Here is a tiny trained network, its code and every weight. The questions are about switching its units off for an input and a class, where a switched-off unit gives its printed mean instead of its output.

import numpy as np


def w(rows, s, z=0):
    codes = np.array(rows[::2]) - 128.0
    scale = np.full(codes.shape[1], s)
    scale[-1] = z or s
    return codes * scale


def f(y):
    return np.maximum(y, 0)


def log_softmax(a):
    a = a - a.max(-1, keepdims=True)
    return a - np.log(np.exp(a).sum(-1, keepdims=True))


def net(x, mask):
    res = np.array(x, float).reshape(1, 6) / 4 @ E
    y = f(res @ A[0][:, :-1].T + A[0][:, -1])
    res = res + np.where(mask, y, B[0][:, -1]) @ B[0][:, :-1]
    return log_softmax(res[-1] @ U[:, :-1].T + U[:, -1])


A, B = {}, {}
E = w([
[124,135,131,132,132,127,140,132],'x0',
[124,126,126,129,128,129,121,134],'x1',
[148,117,129,122,122,125,122,104],'x2',
[41,59,106,76,233,72,92,27],'x3',
[127,129,126,126,129,129,130,129],'x4',
[44,122,80,55,3,130,186,72],'x5',
],0.014)
A[0] = w([
[81,125,115,87,211,118,114,76,50],'N0',
[93,115,107,140,141,146,55,178,180],'N1',
[163,135,149,128,114,113,156,133,21],'N2',
[53,129,102,76,35,136,160,97,156],'N3',
[177,139,135,110,116,157,137,142,35],'N4',
[125,124,133,129,154,133,121,164,93],'N5',
[95,105,115,94,184,131,114,99,1],'N6',
[209,147,117,143,59,144,131,194,22],'N7',
[243,133,131,157,253,134,112,156,162],'N8',
[126,104,111,96,96,145,97,142,97],'N9',
],0.027,0.0064)
B[0] = w([
[168,100,100,215,149,165,139,222,214],'N0',
[129,114,146,101,117,120,126,109,155],'N1',
[144,85,151,140,146,139,142,140,145],'N2',
[110,153,137,26,86,96,95,60,235],'N3',
[106,129,101,149,119,145,113,207,156],'N4',
[157,103,124,117,122,120,107,77,149],'N5',
[140,124,125,210,160,156,156,162,185],'N6',
[158,89,115,241,192,160,150,181,211],'N7',
[101,164,129,5,86,106,114,58,253],'N8',
[105,173,128,116,155,97,149,120,146],'N9',
],0.016,0.048)
U = w([
[50,149,58,2,106,109,95,66,251],'0',
[92,106,36,174,159,162,124,164,5],'1',
],0.0092,0.0011)

Each question gives the input, the list of numbers given to net, and the class t.
The units are the neurons (one row each of A and B). Each row of codes is followed by its name. A weight is (code - 128) times the scale printed after its matrix; where a second scale follows, it is the last column's (A, B and U).
mask holds one flag per neuron, in row order. A switched-off neuron (its flag False) gives its mean, the last column of its row in B, instead of its output. The means were averaged over made-up inputs and are rounded, as every weight is.
A unit's drop is (log p(t) with every unit on - log p(t) with that unit switched off) / (log p(t) with every unit on - log p(t) with every unit switched off).
most important unit: the unit with the biggest drop
top k neurons: the k neurons with the biggest drops, biggest first
drop of u: that unit's drop, to one decimal
input [-8,-7,-1,3,3,-2], class 1: most important unit -> N3
input [0,4,0,4,7,3], class 1: top 2 neurons -> [N8; N0]
input [-6,-3,8,8,0,-7], class 1: top 2 neurons -> [N0; N6]
input [-4,-8,-1,-6,-7,-6], class 0: top 3 neurons -> [N8; N0; N6]
input [2,0,1,7,0,-6], class 1: top 2 neurons -> [N0; N3]
input [4,0,8,-8,3,6], class 1: top 2 neurons -> [N7; N8]
input [-5,-5,2,-8,-8,6], class 1: top 2 neurons -> [N7; N8]
input [1,3,1,-1,5,0], class 1: top 2 neurons -> [N8; N3]
input [-2,-4,3,-4,7,3], class 1: drop of N8 -> 3.1
input [6,1,2,-6,5,-6], class 0: drop of N6 -> 1.1
input [1,-5,-8,-7,-2,-8], class 0: drop of N0 -> 0.1
